Here is a tiny trained network, its code and every weight. The questions are about switching its units off for an input and a class, where a switched-off unit gives its printed mean instead of its output.

import numpy as np


def w(rows, s, z=0):
    codes = np.array(rows[::2]) - 128.0
    scale = np.full(codes.shape[1], s)
    scale[-1] = z or s
    return codes * scale


def f(y):
    return y / 2 * (1 + np.tanh(0.7978845608 * (y + 0.044715 * y**3)))


def log_softmax(a):
    a = a - a.max(-1, keepdims=True)
    return a - np.log(np.exp(a).sum(-1, keepdims=True))


def net(x, mask):
    res = np.array(x, float).reshape(1, 7) / 4 @ E
    y = f(res @ A[0][:, :-1].T + A[0][:, -1])
    res = res + np.where(mask, y, B[0][:, -1]) @ B[0][:, :-1]
    return log_softmax(res[-1] @ U[:, :-1].T + U[:, -1])


A, B = {}, {}
E = w([
[41,234,34,29,45],'x0',
[124,142,139,124,130],'x1',
[135,123,121,126,119],'x2',
[18,32,170,29,173],'x3',
[217,195,168,3,244],'x4',
[130,125,123,123,127],'x5',
[124,125,118,132,133],'x6',
],0.0048)
A[0] = w([
[15,22,173,31,159,86],'n1',
[4,38,168,56,187,81],'n2',
[79,82,85,185,89,225],'n3',
[122,145,100,201,87,157],'n4',
[213,185,152,48,248,126],'n5',
[47,72,118,220,49,61],'n6',
[195,33,207,195,186,55],'n7',
[51,219,78,58,67,153],'n8',
[83,55,129,203,51,2],'n9',
[204,24,202,188,177,63],'n10',
[36,70,102,229,61,39],'n11',
[171,51,198,208,220,66],'n12',
[54,221,68,50,64,90],'n13',
[16,2,158,26,160,110],'n14',
[52,65,85,222,61,24],'n15',
[82,62,75,194,65,143],'n16',
],0.0047,0.0017)
B[0] = w([
[219,228,112,216,36,222],'n1',
[189,214,114,207,51,212],'n2',
[139,111,184,94,142,212],'n3',
[169,158,152,103,87,181],'n4',
[97,179,178,24,179,251],'n5',
[114,198,203,27,165,208],'n6',
[22,138,9,164,196,220],'n7',
[76,50,23,192,175,235],'n8',
[74,208,142,42,194,168],'n9',
[18,133,12,158,203,222],'n10',
[108,198,198,35,185,208],'n11',
[21,132,28,144,199,220],'n12',
[32,69,3,210,201,224],'n13',
[218,228,136,215,35,238],'n14',
[119,240,190,17,208,199],'n15',
[147,158,204,63,171,206],'n16',
],0.0048,0.0026)
U = w([
[137,101,126,133,135,253],'0',
[35,93,39,169,179,19],'1',
[135,171,201,2,170,23],'2',
[154,96,139,145,110,201],'3',
[236,187,121,243,71,40],'4',
[145,77,140,129,121,165],'5',
],0.0093,0.0053)

Each question gives the input, the list of numbers given to net, and the class t.
The units are the neurons (one row each of A and B). Each row of codes is followed by its name. A weight is (code - 128) times the scale printed after its matrix; where a second scale follows, it is the last column's (A, B and U).
mask holds one flag per neuron, in row order. A switched-off neuron (its flag False) gives its mean, the last column of its row in B, instead of its output. The means were averaged over made-up inputs and are rounded, as every weight is.
A unit's drop is (log p(t) with every unit on - log p(t) with that unit switched off) / (log p(t) with every unit on - log p(t) with every unit switched off).
The circuit of an input: a set's keep is (log p(t) with only the set's units on - log p(t) with every unit switched off) / (log p(t) with every unit on - log p(t) with every unit switched off). Starting from the 12 units with the biggest drops (on a tie, the unit counted first), units are removed one at a time, each time the one whose removal leaves the highest keep (on an exact tie, the one counted first), for as long as the keep stays at least 0.8.
units of the circuit, in order: the units of the circuit, biggest drop first
top k neurons: the k neurons with the biggest drops, biggest first
drop of u: that unit's drop, to one decimal
input [4,0,5,8,-6,7,-8], class 4: units of the circuit, in order : (n14; n1)
input [8,4,3,-6,6,-7,-7], class 1: units of the circuit, in order : (n13; n8)
input [8,-5,-4,-3,3,-2,6], class 1: units of the circuit, in order : (n13; n8)
input [8,5,2,-7,-7,5,-7], class 1: units of the circuit, in order : (n13)
input [6,2,5,5,-7,1,-7], class 2: units of the circuit, in order : (n15; n6)
input [-5,6,-5,8,-4,3,-5], class 4: top 2 neurons : (n14; n1)
input [-7,-4,2,8,5,3,3], class 4: top 3 neurons : (n14; n1; n2)
input [8,8,3,-3,8,0,4], class 1: top 2 neurons : (n13; n8)
input [-8,1,2,7,1,4,-2], class 1: drop of n12 : 0.5
input [-8,-7,1,6,7,-8,1], class 1: drop of n12 : 0.3
input [-2,-4,5,8,6,3,1], class 4: drop of n2 : 0.2
